Below are the code and all the weights of a small trained network. Each question names an input and a class and asks about switching units off, where a switched-off unit gives its printed mean instead of its output.

import numpy as np


def w(rows, s, z=0):
    codes = np.array(rows[::2]) - 128.0
    scale = np.full(codes.shape[1], s)
    scale[-1] = z or s
    return codes * scale


def norm(h):
    return h / np.sqrt((h * h).mean(-1, keepdims=True) + 1e-5)


def f(y):
    return np.maximum(y, 0)


def log_softmax(a):
    a = a - a.max(-1, keepdims=True)
    return a - np.log(np.exp(a).sum(-1, keepdims=True))


def net(x, mask):
    res = np.array(x, float).reshape(1, 5) / 4 @ E
    u = 0
    for l in range(3):
        y = f(norm(res) @ A[l][:, :-1].T + A[l][:, -1])
        res = res + np.where(mask[u : u + 8], y, B[l][:, -1]) @ B[l][:, :-1]
        u += 8
    return log_softmax(norm(res)[-1] @ U[:, :-1].T + U[:, -1])


A, B = {}, {}
E = w([
[129,123,125,125,130],'x0',
[248,77,47,177,46],'x1',
[39,127,113,153,33],'x2',
[130,146,107,59,116],'x3',
[116,137,1,121,190],'x4',
],0.0059)
A[0] = w([
[174,116,150,72,169,55],'L0N1',
[149,171,106,7,82,4],'L0N2',
[159,158,164,138,115,80],'L0N3',
[171,103,154,128,93,74],'L0N4',
[51,164,118,114,60,17],'L0N5',
[117,111,135,210,148,60],'L0N6',
[110,225,125,190,89,73],'L0N7',
[141,126,89,141,130,91],'L0N8',
],0.012,0.0043)
B[0] = w([
[124,118,148,182,174,215],'L0N1',
[67,1,138,119,158,206],'L0N2',
[105,134,192,56,123,178],'L0N3',
[86,161,110,73,150,218],'L0N4',
[107,128,117,194,120,254],'L0N5',
[110,32,181,166,148,174],'L0N6',
[141,140,85,162,98,191],'L0N7',
[87,175,146,134,175,200],'L0N8',
],0.0085,0.0033)
A[1] = w([
[254,55,78,131,68,190],'L1N1',
[214,160,94,123,60,31],'L1N2',
[152,120,161,65,83,7],'L1N3',
[74,208,169,76,157,136],'L1N4',
[44,195,25,131,81,153],'L1N5',
[147,193,165,163,47,79],'L1N6',
[138,20,64,37,49,66],'L1N7',
[158,114,119,76,132,13],'L1N8',
],0.0093,0.0018)
B[1] = w([
[1,222,229,167,238,237],'L1N1',
[42,199,104,124,191,173],'L1N2',
[120,130,162,87,66,156],'L1N3',
[101,221,99,208,144,215],'L1N4',
[217,102,129,190,75,254],'L1N5',
[204,143,30,62,123,187],'L1N6',
[101,133,155,197,151,203],'L1N7',
[187,115,187,152,165,140],'L1N8',
],0.0069,0.005)
A[2] = w([
[203,131,45,1,66,167],'L2N1',
[194,122,162,60,181,91],'L2N2',
[154,168,240,104,82,254],'L2N3',
[181,164,143,103,179,54],'L2N4',
[62,14,154,121,133,167],'L2N5',
[148,125,48,231,207,214],'L2N6',
[191,129,157,156,227,161],'L2N7',
[73,77,215,150,156,153],'L2N8',
],0.011,0.0029)
B[2] = w([
[115,77,128,98,141,134],'L2N1',
[151,149,69,219,83,146],'L2N2',
[173,152,75,47,121,186],'L2N3',
[145,114,110,222,2,149],'L2N4',
[170,69,78,126,157,164],'L2N5',
[142,140,154,38,117,246],'L2N6',
[109,96,114,149,39,201],'L2N7',
[87,87,94,112,172,202],'L2N8',
],0.01,0.012)
U = w([
[55,208,121,167,195,143],'0',
[139,121,80,253,97,180],'1',
[117,106,90,100,133,249],'2',
[157,137,99,52,145,174],'3',
[110,39,109,128,199,121],'4',
[154,123,141,138,157,56],'5',
[199,120,207,157,173,32],'6',
[188,121,177,174,184,2],'7',
],0.017,0.007)

Each question gives the input, the list of numbers given to net, and the class t.
The units are the neurons (one row each of A and B). Each row of codes is followed by its name. A weight is (code - 128) times the scale printed after its matrix; where a second scale follows, it is the last column's (A, B and U).
mask holds one flag per neuron, layer by layer. A switched-off neuron (its flag False) gives its mean, the last column of its row in B, instead of its output. The means were averaged over made-up inputs and are rounded, as every weight is.
A unit's drop is (log p(t) with every unit on - log p(t) with that unit switched off) / (log p(t) with every unit on - log p(t) with every unit switched off).
The circuit of an input: a set's keep is (log p(t) with only the set's units on - log p(t) with every unit switched off) / (log p(t) with every unit on - log p(t) with every unit switched off). Starting from the 12 units with the biggest drops (on a tie, the unit counted first), units are removed one at a time, each time the one whose removal leaves the highest keep (on an exact tie, the one counted first), for as long as the keep stays at least 0.8.
circuit, biggest first: the units of the circuit, biggest drop first
most important unit: the unit with the biggest drop
k most important neurons: the k neurons with the biggest drops, biggest first
k most important neurons of layer l: the k neurons of layer l with the biggest drops, biggest first
input [3,-4,-2,-2,-6], class 3: 3 most important neurons	L2N3, L1N1, L0N2
input [-6,-1,-3,-7,-7], class 3: circuit, biggest first	L2N3
input [-1,-5,4,8,-3], class 4: circuit, biggest first	L0N2, L2N5, L2N6
input [4,-5,5,-6,6], class 3: circuit, biggest first	L2N6, L1N1
input [-6,-1,-5,-1,-7], class 3: 2 most important neurons	L2N3, L0N3
input [7,8,6,-5,-8], class 0: 3 most important neurons	L1N1, L1N2, L2N6
input [1,5,2,7,-4], class 4: 2 most important neurons	L0N2, L1N7
input [-5,-3,7,6,-5], class 1: circuit, biggest first	L2N6, L0N5
input [-1,8,8,8,0], class 0: circuit, biggest first	L1N1, L2N7
input [-5,6,-1,7,4], class 4: circuit, biggest first	L0N2, L1N1, L1N4
input [6,-7,-3,-8,-3], class 4: 3 most important neurons of layer 2	L2N8, L2N6, L2N7
input [1,6,-1,-2,8], class 3: 4 most important neurons	L2N6, L0N8, L1N4, L1N5
input [-4,-6,2,-7,-5], class 4: 2 most important neurons	L0N6, L2N8
input [-6,-6,7,-1,3], class 1: most important unit	L1N5
input [-3,-4,-4,-4,-7], class 3: 4 most important neurons	L2N3, L1N1, L0N3, L0N2
input [5,8,7,-8,-3], class 0: 3 most important neurons	L1N1, L0N2, L2N7
input [8,-6,-8,3,8], class 1: circuit, biggest first	L2N4, L2N2, L2N7, L2N3
input [-4,5,-8,3,7], class 1: 2 most important neurons	L2N4, L2N7
input [-7,5,-8,1,5], class 1: 3 most important neurons	L2N4, L2N7, L2N3
input [7,0,1,-8,2], class 4: most important unit	L0N6
input [3,6,1,-2,6], class 0: 3 most important neurons of layer 1	L1N1, L1N2, L1N6
input [-3,-3,4,-1,2], class 1: 2 most important neurons	L1N5, L2N3
input [-4,-6,-8,-2,5], class 1: 2 most important neurons of layer 1	L1N1, L1N2
input [4,1,8,5,8], class 1: 3 most important neurons of layer 1	L1N5, L1N6, L1N7
input [0,-4,-1,-8,8], class 3: 3 most important neurons	L2N6, L1N1, L0N2
input [0,8,-6,-2,-7], class 0: 2 most important neurons	L1N1, L1N2
input [4,0,-5,-5,-8], class 3: most important unit	L2N3
input [-2,5,5,-5,-8], class 3: 4 most important neurons	L2N3, L1N6, L0N2, L2N7
